[-16.5 -52.2   7.1   9.5 -29.0  11.7  -3.1  -9.5 -20.3 -30.6  -5.6]
The largest entry: 11.7
Which number is the entry just right of -20.3?
A: -30.6
Which number is the entry just left of the centre entry?
A: -29.0
Which number is the entry just left of -52.2?
A: -16.5

X = [ 61.6 -37.6  10.1   7.1  -3.4  17.2  51.9 -22.2 -36.4 -19.0  53.0  -4.2]
What is the entry just left of 7.1? 10.1
The entry just right of the largest entry -> -37.6
What is the entry just left of the smallest entry? 61.6
The entry just right of 10.1: 7.1

x =
 -1   31    1   10  -20  -24
  9    3    2    5   23  -15
  2   45    7   14  -25  -22
  8   21    5   10  -17  -12
  7  -31    0   -7   32   16
 12  -17    5   -1   27   11
-29  -11  -14  -14   -5    4
  3  -24    3   -7  -13   37
 -3    0   -1   -1   -2    0
  6    6    3    4   -3   -3
  0  -35   -3  -11   -4   31
 -2  -23   -5   -6   -7   14
 10  -13    6   -1  -15   27
-14   -3   -8   -5  -14    0
The bottom-left entry?
A: -14
The fourth entry, reading row by row?
A: 10
The last entry, reading row by row is 0
The entry just left of 1?
A: 31
The entry directly below -12?
A: 16
The 3rd entry, reading row by row?
A: 1
The entry in the top-left corner?
A: -1
The entry just left of -25 is 14
The second entry on the main diagonal -> 3
The fifth-last entry, reading row by row is -3
The largest entry in the last column is 37
The entry just right of the smallest entry?
A: -3
The smallest entry in the last column is -24
The entry directly below -6 is -1
The 3rd smallest entry: -29
The largest entry in the first column?
A: 12
The entry directly above -23?
A: -35
The entry just left of the largest entry: 2
The entry just left of -23?
A: -2
The entry just right of -29 -> -11
The entry directly above 23 is -20
The entry directly below the largest entry is 21
The entry directly above -8 -> 6

data =
0.1	-16.0	-4.2	-5.3	-6.4
12.3	-4.6	-14.5	-14.8	-15.3
Read off the smallest entry.
Answer: -16.0
The smallest entry in the last column -> -15.3
Read off the 2nd entry on the diagonal from the top-right corner.
Answer: -14.8
The smallest entry in the first column is 0.1
The entry in the top-right corner -> -6.4
The bottom-left entry -> 12.3
The bottom entry of the column that holds the smallest entry -> -4.6

-0.101  -0.051   0.031   0.091
-0.020  -0.045  -0.050  -0.068
 0.016  -0.026  -0.078  -0.112
-0.077  -0.047   0.015   0.050
 0.013  -0.029  -0.075  -0.118
-0.132  -0.073   0.059   0.152
-0.081  -0.043   0.009   0.040
 0.075   0.013  -0.134  -0.225
-0.056  -0.037  -0.015   0.002
Counting starts at 0.
The top-left entry: -0.101
The entry at row 2, column 1?
A: -0.026
The entry at row 1, column 1 is -0.045
The entry in the top-right corner: 0.091
The entry directly above the largest entry: -0.118
The entry just left of -0.043?
A: -0.081
The entry directly below the smallest entry?
A: 0.002
The entry directly above -0.056?
A: 0.075
The entry directly above -0.078?
A: -0.050
The entry in the bottom-left corner: -0.056
The entry just right of 0.059?
A: 0.152
The entry at row 1, column 0 -> -0.020
The entry directly above -0.081?
A: -0.132
The entry in row 0 and column 1?
A: -0.051
The entry directly above -0.043?
A: -0.073
The entry just left of -0.134 -> 0.013
The entry at row 0, column 2 is 0.031
The entry directly above -0.015?
A: -0.134
The entry in row 2 and column 0?
A: 0.016
The entry just left of -0.029?
A: 0.013
The entry just left of 0.050 is 0.015
The entry directly above 0.050: -0.112
The entry at row 2, column 2 -> -0.078

[[43, 44, 46, 46, 47, 44, 44, 44, 47],
 [45, 45, 45, 45, 45, 45, 45, 45, 45],
 [44, 44, 45, 46, 46, 45, 45, 45, 46],
 [46, 45, 45, 45, 45, 46, 46, 46, 44],
 [46, 46, 45, 45, 44, 46, 45, 46, 44],
 [81, 68, 51, 45, 24, 50, 50, 49, 17],
 [46, 47, 46, 47, 46, 44, 43, 44, 46]]
Indices start at 0.
Report the entry at row 1, column 0.
45
The entry in the bottom-right corner -> 46
The entry directly above the largest entry: 46
Report the entry directly above the smallest entry.
44
The entry in the bottom-left corner: 46
Report the entry in row 2 and column 0.
44
The entry in the top-right corner: 47
Report the entry in the top-left corner.
43
Report the entry at the centre.
45
Report the entry just right of the largest entry.
68
The entry in row 0 and column 2: 46
Report the entry in row 2 and column 2.
45
The entry directly above the centre entry: 46
Report the entry at row 0, column 1.
44
The entry just right of the centre entry is 46

36,48,40,61,64,46,69,75
50,56,41,72,57,38,43,29
34,32,28,45,66,47,82,70
37,56,48,71,76,49,41,3
67,61,52,65,55,47,49,34
24,28,50,42,64,52,62,81
39,38,52,46,46,30,76,73
40,38,53,43,58,48,71,68
55,68,58,38,40,46,54,20
21,53,47,40,59,40,61,67
31,62,49,54,48,41,37,31
41,46,64,49,68,29,59,76
37,54,57,61,52,43,40,24
37,46,45,31,62,54,65,69
Rows and columns are numbered from 0.
Find the top-left entry.
A: 36
The entry in row 0 and column 2 -> 40
The entry just left of the largest entry -> 47
Find the entry directly above the largest entry.
A: 43
Find the minimum.
A: 3
Find the bottom entry of the column that holds the smallest entry.
A: 69
Find the entry at row 1, column 2.
A: 41
The entry in row 2 and column 0 -> 34
Find the entry at row 0, column 1.
A: 48
Find the entry directly below 72.
A: 45
The entry directly below 32 is 56
Find the entry directly below 20.
A: 67
Find the maximum.
A: 82
The entry in the top-right corner: 75
The top entry of the column that holds the largest entry is 69
Find the bottom-left entry.
A: 37
The entry at row 2, column 1 -> 32
The entry in row 1 and column 0 is 50
Find the bottom entry of the column that holds the largest entry.
A: 65
Find the entry directly below 30.
A: 48

a =
-17.9,3.7,1.5,23.1,-11.6,23.9,-10.2,-14.9,-2.4,13.3,-11.1,-1.5,-7.8,19.0,-1.3,-25.3
18.9,-24.0,7.9,-14.0,-6.8,5.9,-27.1,3.4,-5.7,17.6,0.1,16.9,-3.5,8.3,-20.8,-17.3
-5.0,-14.7,-66.9,-56.5,-36.1,-19.7,31.9,20.8,18.4,7.6,37.5,-30.4,-22.7,4.3,32.9,-47.2
Counting starts at 0.
The entry just right of the largest entry is -30.4
What is the entry in row 2 and column 0?
A: -5.0
What is the entry in row 0 and column 2?
A: 1.5
What is the smallest entry?
A: -66.9
What is the bottom-right entry?
A: -47.2
What is the maximum?
A: 37.5
What is the entry at row 1, column 2?
A: 7.9
The entry just right of -6.8 is 5.9
What is the entry in row 1 and column 0?
A: 18.9
What is the entry at row 2, column 1?
A: -14.7
What is the entry just left of -11.6?
A: 23.1
The entry just left of -3.5: 16.9
The entry in the top-right corner: -25.3
The entry at row 0, column 0: -17.9
The entry directly above -36.1 -> -6.8
What is the entry just left of the largest entry?
A: 7.6
The entry in row 1 and column 1 is -24.0
What is the entry directly below -7.8?
A: -3.5
What is the entry just left of 23.9?
A: -11.6
The entry at row 0, column 1 is 3.7
